106  133  125  132  122 result: 106, 122

103  134  116  108  109  120 result: 103, 120

148   99  113  123  156 result: 148, 156

150  116  121  153
141  118  117  113
143  139  114  129
result: 150, 129

114  138  112  143  124  126  119
103  134  136  127  137  142  115
result: 114, 115

136  124  137  122  152  138  122 result: 136, 122

122  111  127  104
121  132  131  124
132  131  136  123
result: 122, 123
---
[[124 126 119 107 134 126 131]
 [156 128 138 144 121 112 139]
 [125 126 120 110 134 126 130]
 [131 128 132 125 130 130 127]
 [123 126 116 101 136 125 131]
 [136 128 136 122 132 132 125]
 [129 128 129 127 128 129 128]
 [124 126 118 105 135 126 131]
 [131 128 132 125 130 130 127]
 [131 127 121 142 130 126 127]] Answer: 131

[[133 130 132 134 126 125 124 134 132 128 126 135 138 126 137]
 [123 154 131 145 122 140 125 144 131 120 131 114 122 134 115]
 [140 144 129 130 121 148 122 130 128 121 145 118 135 147 121]
 [137 120 116 115 146 126 143 115 116 148 132 144 133 129 147]
 [140 140 128 132 120 138 118 132 128 121 138 125 142 139 129]
 [137 151 118 133 123 144 123 132 118 122 141 117 135 143 124]
 [123 151 147 154 110 136 113 153 147 109 128 114 128 132 113]
 [130 120 130 127 139 119 136 128 130 140 123 144 131 120 143]
 [115 129 139 143 135 114 136 143 139 135 111 139 120 111 134]
 [123 137 130 134 137 133 139 133 130 135 129 128 118 129 125]] Answer: 115

[[122 118 136 127 146 117 117 127 108 127]
 [124 129 119 128 120 142 137 127 140 128]
 [115 107 133 112 137 134 149 113 140 151]
 [142 138 116 147 122 119 114 147 115 116]
 [126 126 125 121 118 140 147 121 150 140]
 [123 111 127 119 132 130 146 120 138 150]
 [124 126 137 128 143 118 112 128 108 119]
 [133 146 137 129 123 127 117 128 127 112]] Answer: 124

[[124 127 137 108 127 118 105]
 [124 110 137 140 116 148 141]
 [150 125 125 117 147 124 127]
 [149 129 126 114 149 120 123]
 [120 147 113 133 127 114 132]
 [121 131 132 145 121 133 143]
 [124 118 119 119 121 134 119]
 [120 139 119 145 124 127 145]
 [116 144 119 127 123 116 121]
 [121 130 135 145 120 134 143]] Answer: 116

[[133 134 139 127 141 153 135 151 132 151 146 149 142 150]
 [120 122 147 120 123 143 120 140 154 140 147 142 147 140]
 [134 127 121 136 132 130 134 135 121 135 132 135 122 135]
 [126 119 125 131 121 126 125 132 133 131 135 133 125 132]
 [129 116 124 131 124 136 128 145 132 144 145 145 125 145]
 [146 138 133 143 147 130 147 130 130 131 127 129 133 130]
 [138 123 113 143 130 119 137 129 118 129 126 129 114 129]
 [139 147 137 130 150 149 141 141 120 142 132 137 140 140]
 [118 118 127 120 119 144 118 148 130 148 148 149 130 148]
 [148 141 132 141 154 144 150 143 123 144 135 140 135 143]] Answer: 118

[[129 139 132 132 139 128 121]
 [149 142 119 103 140 147 128]
 [139 139 131 123 139 137 129]
 [119 123 125 138 121 119 130]
 [135 123 149 144 126 137 155]
 [135 129 129 129 129 135 141]
 [146 138 151 136 142 147 154]] Answer: 135

[[123 141 140 135 127 142 154 153 109]
 [119 120 148 119 121 120 149 137 136]
 [135 130 141 130 141 129 135 130 124]
 [132 125 124 124 132 124 110 116 153]
 [138 126 149 132 140 124 146 130 123]
 [127 119 152 119 136 118 142 131 128]
 [121 115 145 114 125 114 136 127 146]] Answer: 127

[[121 141 131 140 127 131 130 139 131 131 127 129 136 124 127 137]
 [147 120 133 119 138 128 132 122 130 129 138 134 126 142 135 124]
 [124 140 143 139 122 127 123 139 121 126 121 125 140 126 143 140]
 [140 112 125 118 128 128 143 112 141 129 128 145 116 149 128 113]
 [117 140 124 149 131 145 121 133 123 145 132 120 126 119 126 129]
 [144 117 141 113 121 115 141 121 136 115 121 144 130 150 142 125]
 [133 132 133 132 132 132 127 131 126 132 132 127 131 131 134 131]
 [131 130 150 119 107 103 146 137 141 103 107 148 146 142 142 142]
 [132 149 143 143 141 136 109 148 109 136 141 109 146 116 142 147]
 [131 139 139 140 134 136 115 136 113 136 134 116 136 124 143 137]
 [131 133 125 134 139 137 129 131 131 137 139 128 128 128 123 129]] Answer: 131

[[123 142 132 116 125 133 129 133 140]
 [137 140 144 130 131 120 106 131 118]
 [133 132 130 112 128 130 126 126 142]
 [129 124 124 136 125 146 124 131 134]
 [134 131 130 130 130 125 126 132 130]
 [120 122 136 117 124 147 116 125 130]
 [127 117 133 119 125 109 119 143 122]
 [137 138 117 123 125 144 127 128 133]
 [135 130 129 123 130 130 132 126 137]
 [117 127 131 129 123 141 125 125 135]] Answer: 135
